Below is a small trained network, with its code and all its weights. Each question gives an input and a target symbol and asks what happens when units are switched off, that is, made to give their printed mean instead of their output.

import numpy as np


def w(rows, s, z=0):
    codes = np.array(rows[::2]) - 128.0
    scale = np.full(codes.shape[1], s)
    scale[-1] = z or s
    return codes * scale


def norm(h):
    return h / np.sqrt((h * h).mean(-1, keepdims=True) + 1e-5)


def f(y):
    return np.maximum(y, 0)


def softmax(a):
    e = np.exp(a - a.max(-1, keepdims=True))
    return e / e.sum(-1, keepdims=True)


def log_softmax(a):
    a = a - a.max(-1, keepdims=True)
    return a - np.log(np.exp(a).sum(-1, keepdims=True))


def net(x, mask):
    ids = ['βγζημψω'.index(c) for c in x.split()]
    T = len(ids)
    res = E[ids] + P[:T]
    u = 0
    for l in range(2):
        r = norm(res)
        for j in range(2):
            rows = slice(2 * j, 2 * j + 2)
            q, k, v = (r @ M[l][rows].T for M in (Q, K, V))
            z = softmax(np.where(np.tri(T) > 0, q @ k.T / 2**0.5, -1e9)) @ v
            o = O[l][rows]
            res = res + np.where(mask[u + j], z, o[:, -1]) @ o[:, :-1]
        u += 2
        y = f(norm(res) @ A[l][:, :-1].T + A[l][:, -1])
        res = res + np.where(mask[u : u + 4], y, B[l][:, -1]) @ B[l][:, :-1]
        u += 4
    return log_softmax(norm(res)[-1] @ U[:, :-1].T + U[:, -1])


Q, K, V, O, A, B = {}, {}, {}, {}, {}, {}
E = w([
[118,113,97,155,156,163],'β',
[77,178,254,69,107,152],'γ',
[164,119,116,180,139,175],'ζ',
[83,88,116,144,168,110],'η',
[102,134,98,185,146,137],'μ',
[132,76,128,120,171,124],'ψ',
[187,78,144,135,147,149],'ω',
],0.007)
P = w([
[96,123,214,161,185,191],'0',
[170,128,118,184,212,89],'1',
[81,32,136,173,25,151],'2',
[42,58,163,142,62,243],'3',
[161,96,7,108,73,69],'4',
[159,205,196,124,244,105],'5',
[87,89,213,222,185,165],'6',
[253,174,30,106,171,118],'7',
[144,72,49,129,9,134],'8',
],0.0045)
Q[0] = w([
[113,78,215,207,176,143],'L0H1',
[177,201,170,116,210,77],'L0H1',
[175,71,114,125,129,83],'L0H2',
[114,10,13,253,251,189],'L0H2',
],0.027)
K[0] = w([
[81,157,210,69,43,175],'L0H1',
[126,58,58,122,34,110],'L0H1',
[123,168,122,123,122,111],'L0H2',
[146,76,4,162,161,46],'L0H2',
],0.03)
V[0] = w([
[251,103,169,111,93,164],'L0H1',
[110,218,104,207,85,150],'L0H1',
[108,104,116,142,139,151],'L0H2',
[127,178,142,97,114,118],'L0H2',
],0.029)
O[0] = w([
[9,73,103,119,68,115,137],'L0H1',
[158,195,67,44,162,100,177],'L0H1',
[130,119,109,140,154,140,185],'L0H2',
[133,118,176,105,108,132,3],'L0H2',
],0.016,0.015)
A[0] = w([
[105,89,52,61,135,117,63],'L0N1',
[195,199,114,168,126,164,64],'L0N2',
[134,63,167,172,174,119,3],'L0N3',
[144,133,249,176,116,93,194],'L0N4',
],0.018,0.0024)
B[0] = w([
[66,165,142,172,189,201,250],'L0N1',
[138,17,145,91,151,126,226],'L0N2',
[140,187,86,187,119,110,162],'L0N3',
[120,145,153,110,129,254,164],'L0N4',
],0.016,0.012)
Q[1] = w([
[196,195,83,28,201,60],'L1H1',
[32,168,90,172,171,102],'L1H1',
[124,149,169,120,119,139],'L1H2',
[143,49,11,250,247,118],'L1H2',
],0.023)
K[1] = w([
[190,78,78,94,165,27],'L1H1',
[57,192,77,164,156,107],'L1H1',
[156,105,128,156,143,125],'L1H2',
[67,182,227,3,87,127],'L1H2',
],0.026)
V[1] = w([
[198,105,199,90,165,137],'L1H1',
[128,118,52,125,148,107],'L1H1',
[144,123,44,248,185,71],'L1H2',
[121,90,140,104,137,129],'L1H2',
],0.017)
O[1] = w([
[55,31,94,111,56,93,30],'L1H1',
[119,127,172,193,145,172,254],'L1H1',
[115,131,2,41,6,227,122],'L1H2',
[126,99,144,118,124,114,138],'L1H2',
],0.0079,0.0055)
A[1] = w([
[118,150,191,180,224,39,131],'L1N1',
[101,117,163,172,85,143,193],'L1N2',
[108,155,252,51,90,94,2],'L1N3',
[205,153,151,120,154,158,101],'L1N4',
],0.034,0.0022)
B[1] = w([
[138,88,129,133,243,103,251],'L1N1',
[177,151,122,102,132,73,157],'L1N2',
[103,98,251,175,99,168,141],'L1N3',
[77,158,175,123,100,100,190],'L1N4',
],0.03,0.02)
U = w([
[51,200,72,154,173,193,155],'β',
[105,107,254,153,99,169,165],'γ',
[169,15,74,95,141,155,175],'ζ',
[253,194,104,205,101,125,125],'η',
[157,204,138,33,142,57,147],'μ',
[144,121,137,139,134,134,2],'ψ',
[52,115,99,185,54,30,120],'ω',
],0.0076,0.002)

Each question gives the input, a string of symbols that net reads in full, and the target symbol t.
The units are the heads (2 rows each of Q, K, V and O) and the neurons (one row each of A and B). Each row of codes is followed by its name. A weight is (code - 128) times the scale printed after its matrix; where a second scale follows, it is the last column's (O, A, B and U).
mask holds one flag per unit, layer by layer, with each layer's heads first. A switched-off unit (its flag False) gives its mean, the last column of its rows in O or B, instead of its output. The means were averaged over made-up inputs and are rounded, as every weight is.
A unit's drop is (log p(t) with every unit on - log p(t) with that unit switched off) / (log p(t) with every unit on - log p(t) with every unit switched off).
k most important neurons: the k neurons with the biggest drops, biggest first
k most important neurons of layer l: the k neurons of layer l with the biggest drops, biggest first
heads that matter: for each layer, one digit per head in row order, 1 if its drop is at least 0.15 and else 0, layers parted by /
drop of u: that unit's drop, to one decimal
input μ ζ η ζ ζ ψ, target γ: 2 most important neurons	[L1N4; L1N1]
input ω ζ β, target ω: heads that matter	10 / 00
input ψ ζ μ η ζ ζ γ, target γ: 2 most important neurons	[L0N4; L0N1]
input ω μ ζ, target ω: 2 most important neurons of layer 1	[L1N1; L1N2]
input ψ ζ ζ η ζ β β μ β, target ζ: heads that matter	10 / 10
input β ζ ζ ζ, target ζ: 2 most important neurons	[L0N2; L1N1]
input γ ζ β ψ ζ γ, target ζ: 2 most important neurons	[L1N4; L0N1]
input ζ μ ζ ψ μ β ζ, target η: 4 most important neurons	[L1N2; L1N1; L0N4; L0N1]
input ψ ζ ζ μ, target η: 2 most important neurons	[L1N2; L1N1]
input μ ζ η β ζ β, target γ: 3 most important neurons	[L1N4; L1N1; L0N2]
input ζ μ γ μ γ, target μ: 2 most important neurons	[L1N4; L0N1]
input γ ζ μ η γ ψ ζ ζ μ, target η: 2 most important neurons of layer 1	[L1N2; L1N4]
input β ζ μ ζ ζ μ β ζ β, target μ: 4 most important neurons	[L1N4; L1N1; L0N2; L0N1]
input ζ ζ γ, target γ: 2 most important neurons	[L1N3; L0N1]
input η ζ ω, target γ: 3 most important neurons	[L1N4; L1N1; L0N2]
input β β μ, target ζ: 3 most important neurons	[L0N2; L1N1; L0N1]
input ψ ζ β, target η: most important neuron	[L1N2]
input β β η, target ζ: 3 most important neurons	[L0N2; L1N1; L0N1]
input ζ β β μ ψ ω, target ζ: 2 most important neurons of layer 0	[L0N2; L0N1]
input ζ μ η ζ ζ β ψ μ ω, target ζ: 2 most important neurons of layer 1	[L1N4; L1N1]
input μ μ β β μ ζ ψ, target ζ: most important neuron of layer 1	[L1N1]
input ζ β ζ μ μ μ ζ η ζ, target μ: 2 most important neurons of layer 0	[L0N2; L0N1]
input η μ μ, target γ: 2 most important neurons of layer 0	[L0N2; L0N4]
input ζ ψ μ ζ ω, target η: drop of L1N2	0.5
input ψ ζ β ψ ζ η, target ζ: drop of L1H1	2.2
input β ω ζ ζ ψ, target ω: drop of L0H1	1.4
input ζ ζ ζ ψ μ β ω ζ, target μ: drop of L1H2	0.1
